Where the symbols take the elements:
zoro: q>nido, b>tike, d>dadu, w>fena, s>dake, n>soli
lipu: q>peri, b>sudu, d>fusi, w>gifu, s>tamo, n>bube
lesu: q>sifo, b>gifu, d>tiza, w>bipi, s>rasu, n>kune
tifi: q>bube, b>sipo, d>sede, w>fusi, s>pofe, n>lipu
dake: q>moga, b>rubi, d>zoro, w>soli, s>lamu, n>leda
nido: q>sudu, b>duro, d>lafu, w>mobe, s>moga, n>sipo
gebo: q>tadu, b>vuni, d>guni, w>voto, s>tupu, n>resa
dulu: q>resa, b>zoga, d>guva, w>guni, s>sifo, n>gebo
pofe: q>zanu, b>kone, d>tifi, w>lipu, s>sudu, n>tamo
kone: q>sede, b>fena, d>sipo, w>sudu, s>dige, n>fubo
liro: q>mefa, b>vimu, d>tizi, w>rubi, s>vifi, n>vuro
guni: q>sizo, b>sifo, d>zude, w>vimu, s>gebo, n>voto
bube: q>tiza, b>made, d>gifu, w>lose, s>zanu, n>peri
bipi: q>gebo, b>rasu, d>tonu, w>guva, s>kune, n>dulu
leda: q>kone, b>kigu, d>soli, w>nido, s>duro, n>moga
tupu: q>bazi, b>tonu, d>gebo, w>resa, s>zipe, n>fude
tadu: q>vuro, b>zude, d>sizo, w>tizi, s>bazi, n>liro
zeku: q>tike, b>resa, d>vifi, w>zede, s>sizo, n>lazi
sede: q>gifu, b>mobe, d>made, w>budi, s>tifi, n>fusi
rubi: q>dadu, b>vifi, d>tike, w>lamu, s>vuro, n>kigu
sizo: q>rubi, b>fude, d>zeku, w>lazi, s>tadu, n>tizi
nela: q>vegi, b>zoro, d>moga, w>kone, s>fena, n>dige
mobe: q>tamo, b>moga, d>vegi, w>tifi, s>sipo, n>pofe
mefa: q>soli, b>lazi, d>kigu, w>dadu, s>zunu, n>zoro
zimi: q>guva, b>dona, d>zoga, w>vuni, s>tiza, n>tonu
lose: q>tonu, b>zanu, d>rasu, w>zoga, s>peri, n>zimi
fubo: q>fusi, b>lafu, d>sudu, w>made, s>vegi, n>sede
sudu: q>budi, b>dige, d>pofe, w>tamo, s>fubo, n>made
lamu: q>nela, b>vuro, d>dake, w>leda, s>kigu, n>duro
zede: q>dake, b>sizo, d>vuro, w>mefa, s>lazi, n>zunu
dige: q>tifi, b>soli, d>kone, w>fubo, s>lafu, n>vegi
budi: q>rasu, b>tifi, d>zanu, w>dona, s>fusi, n>zufa
vifi: q>zunu, b>voto, d>liro, w>vuro, s>zeku, n>zede
zunu: q>leda, b>tizi, d>mefa, w>zoro, s>tike, n>dake
rasu: q>vuni, b>bube, d>lesu, w>kune, s>lose, n>zoga
sifo: q>fude, b>zimi, d>dulu, w>gebo, s>vuni, n>tupu
duro: q>dige, b>mefa, d>leda, w>moga, s>dadu, n>nela
resa: q>liro, b>zipe, d>voto, w>sizo, s>fude, n>tadu
peri: q>bipi, b>budi, d>lose, w>zimi, s>dona, n>tiza
voto: q>tizi, b>tupu, d>vimu, w>zeku, s>resa, n>sizo
vegi: q>lipu, b>nido, d>fubo, w>sede, s>mobe, n>tifi
vuro: q>zoro, b>zeku, d>rubi, w>kigu, s>zede, n>mefa
sipo: q>made, b>nela, d>mobe, w>pofe, s>kone, n>sudu
lafu: q>pofe, b>leda, d>dige, w>vegi, s>nido, n>mobe
zoga: q>zipe, b>peri, d>kune, w>sifo, s>zimi, n>vuni
tiza: q>dulu, b>zufa, d>zimi, w>tonu, s>lesu, n>bipi
kune: q>tupu, b>lose, d>bipi, w>dulu, s>zoga, n>sifo
fude: q>vifi, b>guva, d>resa, w>tadu, s>zude, n>bazi
lazi: q>lamu, b>tadu, d>zede, w>zunu, s>tizi, n>tike
vimu: q>lazi, b>gebo, d>bazi, w>vifi, s>voto, n>zeku
tizi: q>kigu, b>bazi, d>lazi, w>tike, s>liro, n>rubi
zipe: q>vimu, b>bipi, d>tupu, w>fude, s>guva, n>zude
zude: q>zeku, b>dulu, d>fude, w>bazi, s>guni, n>vimu
tonu: q>guni, b>lesu, d>vuni, w>zipe, s>bipi, n>guva
tike: q>duro, b>liro, d>zunu, w>dake, s>rubi, n>lamu
dona: q>kune, b>fusi, d>peri, w>tiza, s>zufa, n>lesu
soli: q>sipo, b>lamu, d>fena, w>lafu, s>leda, n>nido
tamo: q>dona, b>fubo, d>lipu, w>bube, s>made, n>zanu
zufa: q>zoga, b>lipu, d>dona, w>lesu, s>gifu, n>rasu
guva: q>voto, b>kune, d>zipe, w>zude, s>dulu, n>guni
gifu: q>zimi, b>tamo, d>zufa, w>rasu, s>bube, n>lose
made: q>zufa, b>vegi, d>tamo, w>zanu, s>sede, n>budi
kigu: q>fena, b>zede, d>lamu, w>duro, s>mefa, n>dadu
vuni: q>zude, b>tiza, d>sifo, w>tupu, s>tonu, n>zipe
dadu: q>lafu, b>zunu, d>duro, w>nela, s>zoro, n>fena
fusi: q>lose, b>pofe, d>budi, w>zufa, s>lipu, n>gifu
moga: q>fubo, b>dadu, d>nido, w>sipo, s>nela, n>kone
zanu: q>lesu, b>sede, d>bube, w>peri, s>budi, n>dona
fena: q>mobe, b>dake, d>nela, w>dige, s>soli, n>lafu
bazi: q>zede, b>guni, d>tadu, w>liro, s>vimu, n>vifi

The rows follow the links: the fewer symbols apart two elements are, the more alike their rows tend to be.

Each row is also shifted at random along 5 hidden directions that mean nothing.

Some elements, each with a row of numbers:
bube
3	46	-50	-50	15	-54	-4	-2	-88	-51	15	-10	-15	43	-4	10	0	-18	0	-6	24	-23	20	28	-10	18	-36	12
sipo
1	11	-18	44	-31	35	15	-10	78	-13	-8	-5	-20	-67	-11	1	-1	15	34	-8	-51	44	11	-27	25	-20	4	-7
kone
6	23	-17	-8	13	5	10	-33	-8	-19	-29	-2	-6	-16	0	8	8	21	36	-29	2	30	-21	17	-7	21	-4	-11
dige
7	49	-28	30	22	-27	-27	-4	19	-82	-8	-35	23	-44	-3	10	45	15	3	13	-72	-6	67	1	-9	-66	17	0
gebo
-22	-27	-13	-91	106	-6	-11	-41	10	5	-76	23	20	4	24	-3	-15	-26	-46	-19	0	9	-11	3	-26	31	3	19
leda
9	48	76	42	-23	-18	-20	-36	-52	-33	37	-13	31	74	-35	-30	19	41	35	-33	41	50	-92	40	-61	36	18	-24
liro
4	47	8	-35	40	-72	0	-14	-101	-21	65	-5	22	29	2	-39	15	1	-27	9	-16	-5	16	21	-16	15	8	-19
resa
-8	34	-17	4	44	-3	-30	-20	-18	-34	42	-23	38	-41	-9	-35	-6	-38	-41	31	-74	24	26	-12	22	-12	27	14
nido
12	68	-3	-18	4	-32	-8	-34	-111	-22	36	13	10	-14	-2	3	25	31	48	-16	31	1	-19	27	6	44	-2	1
tizi
5	-98	45	25	-62	44	61	42	73	130	-18	31	-48	-7	38	-8	-25	32	15	-1	36	-15	-30	-28	12	23	20	-24
mobe
0	17	5	64	-67	-17	15	37	14	1	-16	-17	-11	16	11	17	31	26	39	10	34	-10	-21	38	7	-9	-2	-38
fusi
18	-57	-4	25	-59	62	30	13	79	23	-34	-7	-64	-12	3	2	-26	-4	38	-9	4	18	-30	-38	14	11	-12	25
lesu
-14	-8	2	36	-66	14	-18	47	20	20	27	16	-7	-1	1	22	-12	-23	0	24	38	-41	14	-9	34	-9	-12	22
lipu
20	-21	-3	-41	29	-16	7	-9	-33	-48	-68	-25	-17	79	25	13	21	-9	9	-21	45	-20	-37	41	-47	18	-27	14
mefa
6	-58	-12	-38	48	36	37	-18	8	55	-37	22	-1	-26	29	35	-14	22	-4	-43	6	-21	31	5	-8	-13	7	-20
tonu
-6	17	-10	4	-38	8	-17	24	-40	43	25	12	-6	-3	-42	10	-26	-3	10	33	36	0	-24	-25	39	30	-13	9
sizo
4	-32	24	-7	-6	-1	36	11	-30	68	-5	-2	-10	39	2	-20	-14	10	-5	6	30	14	-51	12	1	37	5	-37
tupu
-23	-43	-20	-74	38	-13	15	23	4	83	-64	55	-7	-23	41	32	-5	-7	-26	17	47	-53	15	-6	30	28	-15	2
dake
3	-1	-13	3	-3	12	26	4	0	35	38	28	3	-61	-6	30	7	26	5	-6	-25	-19	67	-16	41	-46	-5	-27
rubi
7	-111	27	16	17	64	28	7	115	60	-73	-3	-12	-15	43	9	-19	22	-11	-30	-14	-12	10	-20	-42	-29	41	-4
vuro
7	54	-24	-3	23	-22	-12	-21	-45	-28	125	9	16	-86	0	-37	-6	-8	-17	11	-92	-4	96	-36	35	-25	26	20
bazi
2	-15	-17	4	16	-21	12	43	-20	29	4	-18	14	-16	17	8	21	-12	-38	51	-27	-41	51	2	35	-44	7	-25
duro
7	13	43	54	-68	-10	11	33	-13	37	43	19	6	-2	-5	18	31	47	33	8	37	-23	-2	8	16	-19	3	-36
sifo
-13	-11	-19	-32	5	24	-6	-2	27	45	-19	24	-14	-29	-37	3	-40	-6	-8	13	-4	27	-12	-52	27	27	-11	14

The symbols that take the first to the second take the third to the fourth, perhaps in another order. What is the fourth?
Answers are names.
A -4	5	-3	-35	44	-1	-41	-11	-45	-29	-32	-14	26	55	-28	15	-6	-20	-24	1	32	-3	-30	12	-29	12	-13	23
B -20	-2	18	-2	26	12	-24	-23	20	6	-12	-2	23	3	-2	-38	-26	-22	-22	1	-8	42	-48	-4	-14	42	29	15
C 2	10	4	-11	51	-39	-3	1	-54	-17	1	-37	31	42	-6	-24	15	-11	-42	22	-23	6	-2	28	-21	-12	11	-27
D tike

A 15	33	52	25	18	-6	-33	-48	-13	-63	-9	-25	28	41	-20	-25	24	33	27	-34	3	49	-64	23	-71	17	27	2
B 10	6	-11	42	-82	9	30	37	-16	65	5	23	-32	-46	22	32	17	42	67	11	49	-29	-5	6	52	20	-2	-20
C 18	-30	15	34	-27	22	3	9	64	-45	-39	-34	-24	24	11	-5	15	-12	15	1	-11	5	-21	-4	-23	-23	-6	23
D zanu

A 18	-23	-6	5	4	6	0	7	48	-61	-43	-27	-19	14	18	7	26	-18	1	2	-23	-15	16	-3	-16	-39	-16	26
B 18	-43	1	10	-52	34	28	16	27	19	-33	-3	-53	17	18	10	-5	-3	38	-7	38	-6	-40	-6	9	23	-22	18
C 4	-27	45	18	7	-19	10	19	-5	14	-53	-12	28	78	11	35	37	45	-1	-22	55	-32	-19	56	-61	-33	5	-56
D dadu

A 19	14	-22	-27	10	1	3	-25	-25	-56	4	-12	-26	6	-1	-9	2	-19	18	-13	-11	13	-7	-3	1	14	-26	33
B -4	-40	-26	-60	52	53	-12	-24	27	15	-52	20	-4	-20	-23	28	-33	-25	-19	-12	-1	10	-1	-41	9	5	-23	39
C -16	25	-5	13	-34	-20	-24	34	-6	34	16	8	1	-4	-32	-2	-14	-1	-9	43	12	-3	-4	-25	25	17	1	0
D vifi

A -8	19	-21	27	-29	-21	-23	26	36	-53	5	-30	-10	36	-16	-2	-12	-21	-13	6	-17	-5	25	2	-22	-25	-8	9
B -8	66	8	64	-28	-32	-38	19	-73	-20	92	-37	44	-1	-15	-46	5	-25	-18	59	-27	9	-6	18	28	8	37	-6
C -6	-36	-14	-77	63	22	32	-35	-62	65	-30	26	-1	-5	23	0	-26	-19	-13	-14	36	11	-43	14	25	65	-6	-6
D leda

A -12	-22	-25	-36	0	33	25	0	-24	90	23	50	-12	-76	28	0	-30	-21	0	18	13	-9	0	-25	84	48	0	10
B -19	40	-46	-63	26	-4	-12	-23	-19	31	45	54	-6	-83	-30	-13	-38	-20	-15	18	-35	25	29	-61	67	38	-16	26
C -6	11	-42	-48	36	19	-27	-15	-25	-11	21	22	7	-43	-22	23	-17	-36	-21	12	-16	-14	42	-36	42	-10	-26	43
D peri

A -22	-42	27	25	-34	1	-3	49	43	74	-48	10	2	16	29	3	-4	-2	-14	32	49	-28	-36	5	2	22	22	-8
B 5	-54	9	8	2	38	32	3	14	64	-20	8	-3	-7	21	25	-14	30	9	-30	22	-14	6	8	-13	-7	20	-27
C -4	-18	-38	-89	65	-2	-12	-2	-46	21	-57	25	3	8	-6	49	-4	-16	-27	5	37	-41	18	-5	11	5	-36	19
D liro

A -6	26	12	14	7	-16	-52	11	-30	-29	-18	-36	29	66	-50	-4	-5	-6	-19	24	18	15	-41	7	-39	6	4	8
B 4	-41	2	-46	63	-6	27	-9	14	21	-32	-3	1	10	9	-13	-2	-2	-40	-1	-33	5	14	-9	-18	-14	2	-22
C -18	-39	-26	-110	85	-7	1	-34	-5	-21	-85	28	-3	60	25	35	-18	-32	-33	-53	56	-26	-4	32	-43	22	-42	22
D zude

A 11	31	-20	19	-9	-7	-5	-1	-6	-18	4	1	0	-55	8	17	32	26	33	7	-22	-14	37	-6	20	-22	8	2
B 15	49	3	4	-32	-19	4	-6	-81	14	51	30	-4	-43	10	13	29	38	54	1	34	-21	-1	5	36	26	-3	-1
C -11	-16	-14	-48	25	39	-12	-30	1	-1	-6	30	-3	-7	-10	14	-36	-35	-7	-22	21	8	-12	-19	14	26	-25	44
D rasu

A -8	27	-31	-22	31	-38	-40	28	-27	-18	-15	-9	24	7	-28	22	12	-13	-38	46	-13	-32	44	-14	6	-32	-13	9
B -14	-37	-5	16	-32	29	16	38	20	88	6	24	-6	-60	31	5	-15	-16	-6	42	9	-28	10	-21	68	11	17	2
C 11	-21	53	36	20	25	-19	-29	93	-44	-44	-18	21	6	-14	-7	26	33	3	-29	-39	35	-15	-16	-63	-46	27	0
D mobe

A 8	-17	27	69	-101	26	7	27	22	9	-11	-41	-44	84	-22	-21	-31	8	47	-9	59	36	-98	14	-36	51	1	0
B -17	-23	-8	54	-82	8	-5	68	81	17	4	2	-25	3	7	22	-15	-17	-4	25	14	-43	32	-14	18	-34	-11	9
C 6	-6	-8	-17	23	9	19	-20	-60	35	34	13	8	-14	17	7	-14	18	5	-29	12	-13	17	17	-1	14	15	-11
D zoro

A 5	-36	-8	8	11	-9	22	42	11	37	-28	6	16	-13	27	60	33	31	-17	3	5	-75	79	18	5	-77	2	-44
B 9	12	-29	41	-79	-7	4	47	1	-5	31	-17	-41	2	-8	6	-7	-5	26	27	7	-20	17	-13	26	-7	-15	10
C 5	-34	-37	-99	116	67	37	-102	13	17	-13	41	-3	-75	-9	9	-51	3	-6	-84	-55	58	29	-34	1	12	-8	6
D budi

A 4	-25	53	39	-19	-21	15	30	-24	36	-20	-41	11	99	-1	-27	4	15	-13	18	40	12	-75	42	-44	20	23	-50
B -17	5	20	0	27	-21	-26	1	-34	4	-22	-15	37	43	18	-19	3	-19	-29	17	28	-5	-43	36	-23	32	26	-2
C 2	49	0	-10	16	-25	2	-42	-20	-77	7	-9	5	23	-3	-18	21	-12	15	-26	-9	40	-30	35	-11	14	-22	-4
D lafu

